Where the symbols take the elements:
from | d s p e o m i
bn | tz pf tm hc jh bm ch
bp | bq jz bd fj jp nh zj
cz | ql bc cj ml nf ns lz
pn | cr cq qh jb rl dl jq
nl | lh lj gn mg zt gm mb
jf | ml dj rd ql ht nb rn
mp | fp ll pp sm dc rn nb
cj | jp mr cz dh bq qg pm
dl | tt rp fz dd lz pn nf
rl | sm pb tp fp pn lz ns
dz | sb fh hp pm tj tc dh
jh | zm nh bz nj bn jz pc
ns | none pq qg rm jq cz rl
sb | dz cn rn qz ls pp rd
gn | zp mn nl dr qp hm lf
fz | zj qs dl tj pm qh bq
sd | cq cr pc fs dq gr bz
cr | pn sd fq dc sm tt zr
jc | ms pm fr fh qs hb mr
jb | dc lm ph pn fp dd fm
cn | fh sb hz ms bf pr fl
zg | hc cp cc tz hm qp fb
hc | zg qr gf bn nj fl pr
ml | jf zt dh cz lj rm hp
jp | cj bm ql rd bp pf qz
rp | gr dl qs mb fr cq mg
md | ll fp fb pb lm zl cc
fh | cn dz zl jc lf fb qp
br | fm th bb zr nb ht dc
zj | fz hh tt ls qz fq bp
fs | lm dc qc sd ll gz th
fl | qp rd dj bm zp hc cn
zn | mg bd jz lh hq bz gr
hb | ch tp pb fb hf jc tz
rm | nb cc cp ns fm ml fp
pp | tc pr mp tg ld sb qr
gf | cc nb hc tm th dj ll
gr | rp tt hh gz cd sd zn
mj | dd gz ls tt rn dc ht
cq | sd pn hf lm pb rp jd
nf | bd mg bq lj cz jq dl
jz | dr bp zn zp bm jh hh
tj | ls lf dd fz dz ph mn
hh | qs zj gr bf ms pc jz
fq | qh pc cr ld tg zj nh
ht | lj lh fj bd jf br mj
jq | zr jd zs fm ns nf pn
qh | fq hf pn ph tp fz zs
ch | hb tg dq pr pc ms bn
ph | ld lp jb qh tc tj ct
tz | bn qg pq zg zm mr hb
qr | cp hc nb pf bb rd pp
dh | rd qp ml cj mn cp dz
lf | bf tj mb qs fh lp gn
pc | hf fq sd qc ch hh jh
qz | pm ms hj sb zj tg jp
zt | dj ml qp bc nl cc zl
bf | lf ls gz hh cn qc zp
dc | jb fs ld cr mp mj br
ll | md mp pr dq fs hz gf
zl | hz hp fh fr mb md zt
lz | hj fr pm hp dl rl cz
dq | pb sm ch ll sd cd tm
pq | tm ns tz cc jd bc pb
hq | bc ql bm dj zn tm cd
gz | mb mj bf gr hz fs lh
cd | fr hj ms hz gr dq hq
zp | gn fj lh jz fl nj bf
pm | qz jc lz dz fz tp cj
jd | bz jq zm gm pq mg cq
ls | tj bf mj zj sb ld fj
bb | ct nj br nh qr fj ld
tc | pp fb fp tp ph dz cp
qs | hh fz rp lf jc hf dr
cc | gf rm zg pq gm zt md
dr | jz bq mg gn mr zm qs
sm | rl dq tg mp cr hj none
nj | hm bb th jh hc zp qc
cp | qr zg rm qg ct dh tc
th | gm br nj bz gf lh fs
dd | mj mb tj dl hp jb lj
mb | gz dd lf rp zl lm nl
bd | nf zn bp ht ql zr tt
hj | lz cd qz rn tt sm ql
zs | nh zm jq ct qg bq qh
bc | hq cz mr zt mg pq fr
mn | fj gn lj bq dh ct tj
tg | tp ch sm pp fq qz pf
bm | mr jp hq fl jz bn ms
mr | bm cj bc qp dr tz jc
ql | cz hq jp jf bd none hj
fr | cd lz jc zl rp pb bc
tp | tg hb rl tc qh pm qg
qg | pf tz ns cp zs cj tp
dj | zt jf fl hq lh gf hz
bz | jd zr jh th tm zn sd
fb | pr tc md hb lp fh zg
rd | dh fl jf jp fj qr sb
nb | rm gf qr none br jf mp
hp | rn zl dz lz dd fp ml
qc | lp ld fs pc pr bf nj
fj | mn zp ht bp rd bb ls
tt | dl gr zj mj hj cr bd
fp | mp md tc rl jb hp rm
zm | jh zs jd hm tz dr hf
ld | ph qc dc fq pp ls bb
rn | hp hz sb hj mj mp jf
lp | qc ph lm hf fb lf hm
bq | bp dr nf mn cj zs fz
pb | dq rl hb md cq fr pq
hz | zl rn cn cd gz ll dj
qp | fl dh zt mr gn zg fh
hf | pc qh cq lp hb qs zm
lm | fs jb lp cq md mb gm
lh | nl ht zp zn dj th gz
gm | th fm hm jd cc nl lm
pf | qg bn none qr nh jp tg
hm | nj ct gm zm zg gn lp
tm | pq none bn gf bz hq dq
mg | zn nf dr nl bc jd rp
ct | bb hm fm zs cp mn ph
fm | br gm ct jq rm lj jb
lj | ht nl mn nf ml fm dd
nh | zs jh zr bb pf bp fq
pr | fb pp ll ch qc cn hc
zr | jq bz nh br none bd cr
ms | jc qz cd cn hh ch bm

The rows follow the links: the fewer symbols apart two elements are, the more alike their rows tend to be.

Some elements and rows for them; each showing differs a little:
hm
[-18,   7,  -7,  16, -31, -31,  -7,  34, -15,  28, -16,   2,  17,   9,  -5,  16, -18, -21,  -5,  25, -18, -20,  13,  -5, -15,  47, -25,  23,  21,   8,   7,  20, -12,  -2,  28,  -2,   9,  13,  10,  21, -20,   6,  32,  24]
bb
[-18,  13,   5,  19, -17, -22,   0,  11,   7,  14,  -4,  46,  19, -10,  22,  15,   0, -15,  36,  27,  -3,   0, -14,  -7,  13,   8,  23,  21,  25,   9, -15,  12,  -6, -34,  -1,   6, -36,   8,  17,  -9,  14, -21,   6,   9]
fl
[  8,  22,  37,  14, -26,   6,  10,  26,   7,  -1,  10, -26, -28,  17, -19,   5,  -8,   8,   9, -36,   2,  -7, -22,  20,  -5, -31,   0, -20, -14, -10, -15,  17, -36,  -4,   5,  -6,  -6, -36, -23,  35,   2,   4,  15,  -1]
bd
[ -3,  19,  19,  17,  -3,   1,   0, -18,  -3,  21,  14,  16,  27, -16,  26, -14,  30,  11,  35, -16,  -2,  27,   9,  25,  24, -26,  -3, -19,   2, -11, -17,  33,  -4,  -9, -31,  15, -29,  19,  -9,  10,  28,  11, -22, -14]
dz
[  6, -35,   0, -25, -16,  29,  16, -34,  27, -22,  21,  -3, -11,  -8,  13,  13,  18,  -6, -13, -16, -13,  13, -15,  17,  14, -12,   2,  14, -27,  13, -27, -18,  -3,  -6,  -1,  38,  11, -14, -30,  -1,   6, -11, -14,   8]
jc
[  3, -19,   0, -14,   0,  25,  -2, -18,  11, -19,   0, -48, -51,  14,  -6,  -2,   7,   9, -18, -32,   3,   0,  -3,   9, -26,  16, -21,  -8,  -8,  -1,   0, -13, -12,  30,   7,  10,  26,  -4, -37,  12,  -3,   3,  11,  -8]
nf
[ -9,  -3,   7,  -1, -21,  -4,   1, -38, -15,  28,  14,   5,  37, -22,  22,   0,  38,   2,   9,   2, -16,  25,  30,  25,  18,  -9, -24,   5,   7,   4, -10,  26,   9,  -3, -27,  14,   5,  19, -18,  25,   8,  24, -18,   1]
lj
[-10, -10,  12,   4, -19,  -6,  22, -16,  -2,  14,  24,   9,  44, -10,  14,   3,  26,  -7,   6,  -5, -28,  15,  18,  34,  29, -21, -17,  12,  -7,  -1, -15,  17,  -6,  -8, -17,  34,   1,   7, -17,  20,   0,  16, -26,  14]
pm
[  1, -33, -10, -33,  -4,  40,  -1, -55,  20, -20,  16, -16, -31, -18,  27,   2,  30,   3,  -4, -19,  -4,  23, -15,  13,  -5,  -1,   6,   5, -13,  14, -25, -10,   1,  -5,   0,  23,  21,   2, -33,   1,  13,  -1,  -9,  -9]
cz
[ -8,  -4,   0,  -9, -17,   4,  19, -45, -11,  18,  20, -26,  29, -30,  22,   6,  27,  -2, -16,  -6, -11,   9,  23,   6,   9, -31,   3,  -7, -27,   9, -21,   7,   9, -16, -12, -24,  18, -20, -23,  18,  -4,  15, -43, -15]
bc
[  3,   8,   4,   0, -15,  -2,  16, -11, -18,  12,  -1, -57,   8,  -3, -13,   1,   1,   2, -26, -21,  -5, -15,  27,  12, -20, -17, -25, -15, -21, -10,   3,  17,  -5,  12,  -1, -29,  27, -20, -21,  35, -16,  27, -19, -13]
ql
[ 10,  15,  17,   0,   1,   5,  11, -27,   2,   1,  17,  -9,  19, -17,   9,  -7,  24,   8,   9, -20,   7,   3,  -4,   0,  11, -55,  27, -24, -25,  -6, -16,   6,   2, -18, -24, -36, -10, -28, -10,   6,   9,   0, -36, -22]
fz
[-13, -22,  -5, -15, -21,  24,  -8, -52,   9,  -8,   5,   1,  -5,  -9,  25,  -2,  31,  -2,   7, -17,  -7,  22,   7,  19,  13,  21, -15,  25,   4,   6, -18,   7,   1,  18, -13,  42,   6,  36, -14,   4,  10,   2,  -5, -12]
sd
[ 12,  11, -13,  14,  40,  -2, -16,  28, -20,  -6, -23,  15, -18,  19, -17, -24, -22,  15,   7,  11,  18,  -5,   2, -12, -15,  29,  -9, -15,  25, -12,  38,  -7,  20,  22,   3,  -1, -11,  29,  34, -26,   6,   0,  23,   7]
ml
[ -2, -10,   3,  -5, -13,   0,  23, -27,  -8,   5,  19, -17,  39, -17,   6,  15,  18,  -7, -26, -12, -15,   1,  15,   9,  21, -46,   2,   8, -28,   5, -17,  -2,  -2, -18, -10,  -2,  19, -34, -28,  21,  -8,  16, -39,  -3]
qh
[-16, -24, -27,  -7,   0,   2, -23, -32,  -1,   4, -10,  26,   4, -13,  27,  -2,  13, -12,   8,  36,  -4,  13,   9, -17,  -2,  45,   7,  30,  23,  17,  -3,  -7,  25,   1,  11,  21,   0,  42,  17, -29,  10, -14,  10,   0]
ph
[-18, -31, -23,  -9,  -1,   8,  -8, -13,   5,  -7,   0,  39,  11,  -9,  15,  12,   1, -17,   7,  35,  -7,   6,  -3, -12,  14,  38,   5,  40,  17,  21,   0, -16,  19,  -3,   8,  33,   2,  30,  22, -31,  -6,  -9,   6,  16]
dl
[  5, -30,  -5, -13,   9,  22,  -7, -44,  -3,  -3,   8,  11,  17, -16,  13,  -9,  36,   9,   6,  -6,  -5,  30,  19,  15,  25,  -6, -16,   6,  -1,  -4,  -8,   5,  18,  24, -23,  41,   4,  38,  -6,  -4,  12,  13, -20,  -1]
qr
[ -9,  11,   1,  -4,   1, -11,  10,  13,  21,   8,  16,  31,   6, -17,  22,  19,  -1,  -5,  11,  31,  -4,  -2, -39, -14,  -1,  -6,  51,   6,  -4,  17, -12, -14,  -7, -51,  11, -19, -23, -35,  16, -14,  12, -24,   4,  12]
mj
[ 15,  -9,  16,  -1,  14,  18,   6,   0,  13, -19,   9,  42,   8,  10,  -4,  -8,  12,   7,  18, -19,   6,  20,  -9,  27,  37, -38,   6, -11,   1, -11,  -9,  -1,   0,   6, -25,  52, -32,  12,  -2,  -8,  13,  -1, -29,   0]
ch
[  7,   2,  -9,  -8,  21,   8, -15,  18,   3, -17, -21, -11, -61,  11, -10, -12, -20,  14,  -3,  13,  23, -10, -28, -27, -38,  17,  25, -16,  11,   6,  10, -23,   0,  10,  17, -16,  -6,  -5,  14, -20,   6, -20,  31,  -5]
jb
[ -6, -25, -28,  -5,  22, -10,   1,  -8,   1,  -9,  -6,  50,  37,  -3,   6,   5,   4,  -7,  -6,  46,  -7,   7,  13,  -7,   7,  16,   5,  20,   7,  13,  10, -20,  23,  -3,   6,  26,   5,  25,  25, -27,   0,   4,  -7,  25]
bz
[ -4,  32,   5,  29,  18, -28, -13,  33, -26,  29, -19,   5,   9,   3,  -5, -17, -13,   7,  16,  23,   6,   0,  12, -13, -17,  21,  -6, -18,  25,  -9,  25,  23,   3,   1,  -6, -34, -16,  16,  30,   3,  -5,  11,  18,   8]
md
[ 13, -11, -22,  -9,  28,  -5,  15,  20, -12, -20, -20, -23,   3,  15, -33,  -1, -29,  -2, -34,  13,   6, -27,  13, -28, -16,   7,   2,   2, -13,   0,  29, -33,  15,  13,  19, -22,  30, -21,  17, -21, -25,   6,  -3,   9]
mn
[-18,  -8,  10,   2, -45,  -3,   7, -21,   4,   9,  18,   8,  36,  -6,  23,  18,  30, -13,  20, -12, -27,  13,  10,  25,  30,  -9, -20,  27,   2,  11, -31,  23, -17, -16, -10,  37,  -4,   8, -26,  33,   0,   3, -11,   9]
fs
[ 15,  11,  -2,  19,  38,  -9,   1,  56,  -9, -10, -24,  22,  -2,  26, -30,  -7, -28,   5,   4,  10,  12, -16,  -4, -10,   1,  10,  -2, -10,  16, -19,  37, -13,   8,  25,   3,  11, -13,  14,  33, -27,  -2,  -6,  12,  11]
dq
[ 23,   5, -11,   0,  45,  -2,  -5,  21,  -7, -13, -16, -12, -24,   6, -26, -14, -28,   8, -14,   3,  22, -23,  -5, -32, -30,   4,  22, -21,  -8, -12,  18, -17,  13,   9,   4, -35,   7,  -9,  27, -26,   1,  -2,   1, -16]
jp
[ -3,  12,  22,  -6, -23,  19,   6, -28,  22,  -1,  26,  -5, -11, -22,  34,  -1,  27,   4,  24, -14,   1,  21, -27,  18,   7, -31,  25, -14,  -3,   9, -31,  12, -13, -21, -20,  -8, -20, -26, -23,  12,  27, -13,  -8, -23]
rd
[  0,   3,  25,  -6, -22,   1,  20,  -8,  24,   2,  32,   5,  -3, -12,  11,   6,  10,  -1,  17, -18, -13,  11, -35,  22,  22, -40,  27,  -4, -19,   4, -28,   8, -20, -30,  -7,   8, -16, -37, -23,  15,  13, -14,  -9,  -2]
cq
[  2, -12, -23,  -5,  25,  -6, -21,   2, -22,   6, -22,  -2,   2,   2, -11, -10, -12,   7, -22,  24,   2,  -4,  25, -12, -12,  45, -24,   1,  17,   0,  30,  -7,  27,  31,   7,   0,  16,  34,  22, -14,  -5,  13,  25,  13]
ll
[ 15,   8,  -8,   1,  38,  -3,  12,  38,  -3, -22, -20,   3, -15,  21, -33,   5, -40,   0, -18,   3,  19, -20,  -7, -27, -15,  -8,  13, -14, -13,  -3,  28, -25,   4,   7,  16, -24,   2, -19,  24, -34, -17, -10,  -1,   1]

Each walk starts at a row. The symbols on each line, taken left to right, move it on to the next element.
Each answer is a row, close to the row of the element it stands for.
start [  2,  -8, -14, -18,  24,  12,   3,   6,  28, -22,   5,  36, -12,  -6,   9,   5,  -7,   1,   0,  18,   5,  -1, -40, -20,   1,   2,  44,   8,  -1,  16,  -5, -28,   7, -26,   6,   5, -20, -12,  17, -36,  14, -37,   6,   4]
i o e i e s e	[  3,   6,  -8,   6,  11,   0, -28,  26,   0,  -9, -33,   5, -36,  13,  -4, -19, -23,  -1,  12,   6,  17,  -9,  -3, -20, -16,  43,   1,  -1,  31,  -5,  23,   0,   3,  18,   4,   6, -14,  29,  18, -20,   6, -10,  35,  -3]
o e m d m s	[-10, -31, -29, -22,  13,   9,   1, -16,  25, -16,   7,  26,  -6, -14,  14,  16,   3, -12, -15,  33,  -4,  -2, -18, -18,  -6,  24,  21,  28, -12,  30, -12, -37,  11, -20,  19,  10,  12, -11,   6, -30,   2, -19,   4,  20]
start [ 14, -13,  -1,  -8,   8,  12,  14,   7,  -5, -24,  -1, -44, -12,  24, -24,   8, -12,  -1, -36, -34,   6, -14,  15,  10,   1, -24, -17, -10, -40, -13,   9, -13,  -5,  27,   5,  -7,  26, -18, -15,  17, -19,  16, -21,  -4]
o m i p i o	[ -1, -29, -21, -11,  13,   3,  -2,  23,  12, -16, -14, -11, -35,  11, -18,   9, -25,  -8, -36,  20,  -1, -14, -20, -16, -34,  32,   2,   6, -11,  16,  18, -36,   1,  14,  39,   2,  19, -13,  10, -12, -16, -13,  32,  20]
d o i m	[  3,  23,  33,  20, -35,  -6,  -1,  27,   5,  10,  -1, -10, -11,  22,  -7,   7,  -5,   3,  28, -44,  -2,  -3,  -9,  29,  13, -16, -21, -10,  11, -12,  -8,  30, -34,   7,  -4,  20, -18,   7, -13,  34,  -2,   7,  12,  -1]
start [ 12,   0,  -1, -16,  30,  38,  13, -27,   3, -26,   7,  -6,  -8, -16,  -2,  -6,  14,  10,   1, -24,  17,   4,  -1,  -5,   5, -45,  30, -22, -29, -10,  -8, -17,   9,   4, -23, -11,  -6, -10,  -1, -16,  12,  -4, -35, -34]
i i s e i e m	[ 11,  32,  -4,   9,  23, -22,  -2,  28, -20,   8, -18, -19,   2,   1, -16,  -2, -23,  -1, -13,  12,  12, -18,   6, -30, -27,   2,  21, -25,   0, -10,  20,   1,   7, -11,   8, -61,   5, -20,  24,  -5, -12,   0,  -5, -21]
d i e i	[ -3,   3, -10,  11,   4, -27,  21,  21, -17,  16, -12, -28,  28,   3, -27,  18, -32,  -3, -34,  22, -11, -32,  22, -21, -21,   0,  -6,  -1, -11,   7,  16, -13,   3, -11,  22, -44,  31, -30,   7,   6, -24,  14,  -2,  12]
start [ 17,   3, -14, -11,  38,  -2,  15,  14,   8, -29,  -7,  31,  -1,  -6, -12,   7, -17,  -8, -10,  20,  14,  -8, -14, -29,   1, -21,  41,   3, -24,   4,   6, -34,  18, -20,   4, -21,  -9, -22,  26, -34,  -1, -19, -24,  -2]
i o e p	[-16,  16,   3,  13,  -5, -22, -22,  -8,   3,  29,   0,  37,  12, -22,  29,  -3,   6,  -9,  34,  33,   5,  13, -11, -18,   4,  23,  23,   9,  33,   7, -11,  12,   9, -35,  -3, -13, -30,  19,  27, -15,  22, -19,  11, -14]
o s e o	[ -7,  30,  13,  31, -17, -30,  -4,  56, -11,  19, -22,  10,   0,  19,  -7,   9, -32, -12,  25,  11,   9, -16, -10, -14,  -6,  22,  -3,   3,  27,  -3,  10,  21, -18, -11,  17,  -9, -26,   5,  21,   8,  -4,  -4,  25,  14]
start [ 11,   0,  -2,  -5,  27,   0,  -2,  38,  20, -28, -12,   4, -41,  19, -18,   8, -32,   3,  -3,  12,  17, -13, -40, -16, -18,   7,  20,  -8,  -2,  -2,  12, -25,  -8,   2,  24,  -8,  -8, -17,  19, -21,   2, -22,  22,  12]
m p o i m i o m	[ 23,   5,  20,   5,  17,  16,  13,  21,   1, -33,  -3, -20, -19,  27, -44,   0, -21,  13, -16, -44,  21, -16,  -8,   4,   0, -43,  -1, -23, -28, -16,  11,  -8,  -7,  19,  -5,  -2,   3, -27,  -7,   1,  -7,   9, -15, -13]
i o e p	[  4,  27,  33,  22, -34,  -6, -15,   4,  -6,  12,  -2, -23, -19,  18,  -3,  -7,   4,   4,  35, -37,   4,   5,  -2,  16,   1,  -1, -22, -15,  25, -15,  -6,  42, -26,  10, -10,  -2, -16,  11, -16,  37,   9,   8,  17, -23]
start [ -1,   6,  18,   0, -39,   5,  16,   6,   7,   6,  13, -44, -11,   9,  -7,  12,   1,  -4, -14, -26, -18,  -8,  -3,  21,  -9, -13, -32,  -8, -17,   3, -10,  13, -29,  -6,  15,   3,  17, -34, -39,  52, -10,   9,  12,  11]
d i e d e	[  7, -21,   0, -18, -16,  22,   4,   4,  10, -21,   5, -34, -33,  20, -19,   5,  -2,   4, -26, -33,   0,  -6,  -9,  24,  -8,  -6, -25,   2, -21,   3,  -6, -12, -21,  22,  15,  24,  25, -17, -29,  21, -12,   8,   5,   7]
o i i o i d p	[ 11,  22,  22,  11,  -5,  -3,  19,  26, -10,  -2,   6, -33,  -4,  22, -32,   3, -19,   2,  -5, -36,  -2, -20,   1,  11,   5, -42,   1, -23, -27, -15,  -1,   3, -19,  -1,  -3, -23,  -8, -39, -17,  27, -12,  11, -19,  -9]
start [ -4,  12,  -1,  19,  12, -26,   5,  16,  -5,  20,   1,  59,  48, -13,  13,   2,   2,  -7,  19,  36,  -5,   0,  -7,  -6,  24,  -6,  21,   9,  10,   3,   3,   7,  10, -29, -12,  -2, -24,   4,  26, -15,   7,  -6,  -1,  27]
d i i m o p m	[-23, -14, -11,  -6, -13, -12,  10,  -8,   5,  14,  19,  10,  20, -24,  25,  20,  10, -10, -16,  43, -22,  -5, -17,  -8,   4,  14,  21,  30,  -4,  26, -16,  -8,   5, -39,  23, -12,   7, -24,   3,  -2,   0, -17,   1,  23]
o p i m	[ -2, -27,  -1, -12,  -1,  16,  14, -18,   9, -10,  13,  22,  29,   0,   2,   2,  26,   1,  -4,  -9,  -9,  17,   8,  24,  36, -19, -17,  14, -16,  -4,  -6,   2,   9,  22, -19,  54,  -1,  22, -21,   0,   7,  11, -23,  15]
start [-15,  -3, -14,   4, -21, -27,  10,  25,  -3,  15,  -1, -21,  -3,   2,  -5,  24, -23,  -9, -26,  27, -20, -16,  -5, -13, -35,  25,  -4,  11,  -2,  14,   9,  -4, -11, -18,  46, -32,  23, -31,  -1,  18, -19,  -5,  30,  24]
m i s d e o m	[-10,  -6, -12,  -3,  18,  -2, -32,  -9,  15, -13, -11,  41, -12,  -5,  19,  -4,   6,  -5,  30,  18,  17,  12,  -9, -23,   5,  30,  31,  17,  29,   9,   0,  -9,  19,  -6, -11,   9, -25,  29,  34, -34,  15, -24,  16, -11]
o m p d m i i	[ -4, -17, -31, -23,  31,   0,   2, -29,  -1,  -9,  -9,   2,  13, -20,   5,   6,   5,  -6, -31,  32,   6,  -6,  18, -30, -10,   6,  20,  19, -14,   9,   6, -39,  39,  -8,   8, -27,  22,   0,  23, -36,  -7,  -3, -22, -12]
start [  0,  20,  12,  15,  -4, -15,   6,  53,   2,   4,  -1,  -5, -20,  12,  -6,  11, -26,   1,  -1,  16,   6, -17, -28, -15, -26,   3,  24,  -8,   5,   1,   3,  -5, -20, -20,  25, -34, -14, -32,  11,   3,  -3, -20,  25,  13]
p d s d p d p	[-10, -11, -19,  -1,  -2, -22,  20,  -3,  -8,  11,   0,   8,  49, -27,   7,  14,   3, -20, -31,  35, -18, -18,  17, -24,   3,  -8,  19,  16, -21,  14,   1, -21,  15, -37,  14, -31,  16, -27,  15, -12, -12,   2, -26,  10]
i p s i e s i i	[-15, -14, -16, -13,  -3, -12,  -4, -27,   2,  23,   5,   2,   9, -33,  32,   8,  21,  -4,  -7,  45, -16,   5,  -3, -16, -24,  22,  22,  21,   2,  28, -17,  -2,  16, -34,  16, -30,   6, -14,   0,  -1,   6, -12,  11,   6]
start [-19,   7, -13,  17, -19, -24, -16,   2, -18,  27, -21, -11,   7,  -4,   7,  -1,  -9,  -7,   1,  27,  -8,  -2,  24,  -6, -25,  49, -23,  16,  37,   2,  12,  15,  -2,  -2,  22, -13,   9,  22,   8,  18, -10,   8,  33,   7]
m m i s d e	[ -8,  -7,  -9,  -8,   9,   0, -12,   9,  22, -13,  -3,  60,   5,  -3,  13,   3, -14,  -9,  25,  22,   8,   7, -23, -11,  20,  11,  19,  23,  16,   7,  -1, -15,   8, -10,   4,  33, -27,  21,  24, -40,  14, -28,   9,   3]
e s p m m s	[  8,  -3, -20,  -1,  43,  -5, -15,  -9,  -4,  -2, -11,  49,   8, -12,  12, -19,   0,   4,  21,  25,  13,  13,  -5, -17,   4,  16,  28,   2,  20,   2,  12, -13,  26,   1, -10,  11, -22,  26,  34, -39,  17, -15,  -4,   4]
